Below are the code and all the weights of a small trained network. Each question names an input and a target symbol and asks about switching units off, where a switched-off unit gives its printed mean instead of its output.

import numpy as np


def w(rows, s, z=0):
    codes = np.array(rows[::2]) - 128.0
    scale = np.full(codes.shape[1], s)
    scale[-1] = z or s
    return codes * scale


def norm(h):
    return h / np.sqrt((h * h).mean(-1, keepdims=True) + 1e-5)


def f(y):
    return y / 2 * (1 + np.tanh(0.7978845608 * (y + 0.044715 * y**3)))


def softmax(a):
    e = np.exp(a - a.max(-1, keepdims=True))
    return e / e.sum(-1, keepdims=True)


def log_softmax(a):
    a = a - a.max(-1, keepdims=True)
    return a - np.log(np.exp(a).sum(-1, keepdims=True))


def net(x, mask):
    ids = ['ΞΣΨαδεζηω'.index(c) for c in x.split()]
    T = len(ids)
    res = E[ids] + P[:T]
    u = 0
    for l in range(2):
        q, k, v = (norm(res) @ M[l].T for M in (Q, K, V))
        z = softmax(np.where(np.tri(T) > 0, q @ k.T / 2**0.5, -1e9)) @ v
        res = res + np.where(mask[u], z, O[l][:, -1]) @ O[l][:, :-1]
        u += 1
        y = f(norm(res) @ A[l][:, :-1].T + A[l][:, -1])
        res = res + np.where(mask[u : u + 8], y, B[l][:, -1]) @ B[l][:, :-1]
        u += 8
    return log_softmax(norm(res)[-1] @ U[:, :-1].T + U[:, -1])


Q, K, V, O, A, B = {}, {}, {}, {}, {}, {}
E = w([
[180,153,76,121,193,174,190,118],'Ξ',
[121,134,44,144,195,147,204,99],'Σ',
[87,57,176,120,119,50,57,60],'Ψ',
[126,128,4,168,180,152,119,177],'α',
[118,192,178,88,20,178,133,103],'δ',
[183,18,163,189,84,127,98,102],'ε',
[100,143,44,125,242,164,116,131],'ζ',
[75,180,132,92,9,165,122,91],'η',
[102,174,138,102,2,163,117,129],'ω',
],0.019)
P = w([
[57,83,205,138,163,135,194,231],'0',
[133,148,148,214,182,230,78,81],'1',
[115,89,117,195,174,239,113,99],'2',
[187,154,83,111,163,72,107,98],'3',
[186,224,178,252,143,116,114,63],'4',
[138,75,100,101,123,122,161,148],'5',
[212,222,86,174,170,103,53,40],'6',
[183,79,46,108,148,180,77,62],'7',
[174,67,70,52,133,57,167,147],'8',
[149,98,133,129,149,136,162,124],'9',
[167,90,110,166,155,189,158,99],'10',
],0.016)
Q[0] = w([
[195,111,73,193,163,134,127,74],'0.h0',
[161,180,123,118,133,1,118,110],'0.h0',
],0.075)
K[0] = w([
[66,114,206,137,130,104,201,225],'0.h0',
[120,230,172,255,143,129,99,80],'0.h0',
],0.067)
V[0] = w([
[83,87,24,251,101,58,52,213],'0.h0',
[45,147,73,149,193,119,230,42],'0.h0',
],0.024)
O[0] = w([
[9,194,108,246,91,69,209,127,2],'0.h0',
[205,128,157,179,98,108,63,230,136],'0.h0',
],0.012,0.0055)
A[0] = w([
[148,96,183,143,3,123,126,84,99],'0.n0',
[153,111,93,149,188,111,151,119,254],'0.n1',
[122,69,151,131,151,88,113,149,104],'0.n2',
[137,11,203,186,78,50,90,62,217],'0.n3',
[123,139,99,179,165,96,146,159,9],'0.n4',
[87,94,157,147,123,158,91,141,137],'0.n5',
[100,146,124,159,46,111,111,139,36],'0.n6',
[115,180,72,108,125,157,161,141,150],'0.n7',
],0.045,0.0042)
B[0] = w([
[102,56,31,75,203,170,149,46,248],'0.n0',
[179,154,87,148,103,207,121,145,193],'0.n1',
[140,125,124,191,148,130,162,75,155],'0.n2',
[155,70,236,242,194,83,24,148,215],'0.n3',
[75,58,161,1,151,109,130,125,177],'0.n4',
[153,140,112,94,123,100,122,136,162],'0.n5',
[139,229,123,165,118,196,185,189,201],'0.n6',
[114,173,156,187,190,159,137,79,200],'0.n7',
],0.037,0.019)
Q[1] = w([
[216,179,201,201,55,105,114,189],'1.h0',
[147,139,116,1,123,241,167,95],'1.h0',
],0.048)
K[1] = w([
[255,158,175,153,136,152,225,156],'1.h0',
[77,74,208,36,122,35,168,72],'1.h0',
],0.053)
V[1] = w([
[252,187,103,156,203,148,216,168],'1.h0',
[201,115,115,136,158,225,128,191],'1.h0',
],0.025)
O[1] = w([
[45,12,188,254,187,168,182,48,192],'1.h0',
[32,50,198,147,170,68,149,75,250],'1.h0',
],0.0089,0.016)
A[1] = w([
[81,193,91,164,166,108,168,108,89],'1.n0',
[113,101,197,16,62,125,88,159,5],'1.n1',
[108,60,115,116,116,39,36,169,105],'1.n2',
[88,113,128,135,37,129,131,87,119],'1.n3',
[70,141,210,132,106,4,96,153,92],'1.n4',
[69,139,46,115,68,124,200,128,127],'1.n5',
[89,228,108,209,46,16,165,66,59],'1.n6',
[190,133,94,194,14,123,119,193,96],'1.n7',
],0.04,0.012)
B[1] = w([
[119,109,105,117,97,66,117,128,253],'1.n0',
[181,184,141,139,153,71,173,115,143],'1.n1',
[101,206,139,130,128,110,50,154,180],'1.n2',
[86,176,152,127,88,169,112,76,124],'1.n3',
[168,173,107,104,164,131,1,120,163],'1.n4',
[174,125,172,139,108,173,92,141,196],'1.n5',
[108,119,141,73,226,224,159,115,144],'1.n6',
[81,101,77,124,198,103,155,167,162],'1.n7',
],0.072,0.016)
U = w([
[98,173,116,138,165,117,2,123,70],'Ξ',
[110,76,165,232,155,129,119,111,151],'Σ',
[125,198,54,217,86,180,122,73,92],'Ψ',
[70,128,139,137,60,153,130,157,254],'α',
[189,163,131,130,151,87,161,112,146],'δ',
[32,204,145,101,180,183,145,58,42],'ε',
[122,110,26,143,172,119,124,219,86],'ζ',
[195,68,99,91,93,176,92,109,143],'η',
[65,102,88,124,87,53,114,66,172],'ω',
],0.0086,0.0039)

Each question gives the input, a string of symbols that net reads in full, and the target symbol t.
The units are the heads (2 rows each of Q, K, V and O) and the neurons (one row each of A and B). Each row of codes is followed by its name. A weight is (code - 128) times the scale printed after its matrix; where a second scale follows, it is the last column's (O, A, B and U).
mask holds one flag per unit, layer by layer, with each layer's heads first. A switched-off unit (its flag False) gives its mean, the last column of its rows in O or B, instead of its output. The means were averaged over made-up inputs and are rounded, as every weight is.
A unit's drop is (log p(t) with every unit on - log p(t) with that unit switched off) / (log p(t) with every unit on - log p(t) with every unit switched off).
The circuit of an input: a set's keep is (log p(t) with only the set's units on - log p(t) with every unit switched off) / (log p(t) with every unit on - log p(t) with every unit switched off). Starting from the 12 units with the biggest drops (on a tie, the unit counted first), units are removed one at a time, each time the one whose removal leaves the highest keep (on an exact tie, the one counted first), for as long as the keep stays at least 0.8.
units of the circuit, in order: the units of the circuit, biggest drop first
most important unit: the unit with the biggest drop
top k neurons: the k neurons with the biggest drops, biggest first
k most important neurons of layer l: the k neurons of layer l with the biggest drops, biggest first
input Ξ Ψ ε ω α η ω η, target η: units of the circuit, in order -> [0.n3 0.h0 0.n7 1.n5]
input ε η η η η ε η η ζ ε, target Σ: units of the circuit, in order -> [0.n3 0.h0 0.n1 1.n4]
input ζ α ω α ε ω, target α: top 4 neurons -> [0.n4 0.n6 1.n5 1.n0]
input ζ η Σ ω η ω ω ε α ω η, target α: top 4 neurons -> [0.n4 0.n6 1.n5 1.n0]
input η η Ξ η α η η ω ω, target η: top 3 neurons -> [0.n3 1.n5 0.n7]
input η Σ δ η α, target ζ: units of the circuit, in order -> [0.n0 1.n7 0.n1]
input ω η η ε η ε η ω ε η η, target ε: units of the circuit, in order -> [0.h0 0.n3]
input η ζ Σ ε ω η ε Σ η η, target Σ: top 2 neurons -> [0.n3 0.n6]
input Ξ η α η ζ, target Σ: most important unit -> 0.h0
input ζ ε Ξ, target δ: units of the circuit, in order -> [0.n4 0.h0 1.n1 0.n0]
input ε ζ ω ε ε η ω, target ε: 2 most important neurons of layer 0 -> [0.n7 0.n3]
input η α ζ η, target α: top 4 neurons -> [0.n6 0.n4 1.n5 1.n0]
input Ξ ε ω Ξ, target Σ: units of the circuit, in order -> [0.h0 1.h0 0.n0 0.n3]
input ε η η ω ω η ω η η α Σ, target ω: units of the circuit, in order -> [0.h0 1.n0]
input Ψ η Ξ Σ ε ζ Σ η α, target ε: top 2 neurons -> [0.n4 0.n7]
input ε η Σ ε Ξ, target ω: 2 most important neurons of layer 0 -> [0.n7 0.n4]
input η ζ δ ε ω η α, target ζ: top 3 neurons -> [0.n3 0.n1 0.n0]
input Σ η ω, target Σ: top 2 neurons -> [0.n6 0.n3]
input Σ η ω ε ε η η η α δ, target η: top 2 neurons -> [0.n3 0.n7]
input Ξ ω ω Ψ Σ Σ ω, target Σ: top 2 neurons -> [0.n3 0.n6]
input ε ω δ ε ω η Ξ ω ζ, target ω: most important unit -> 0.n7
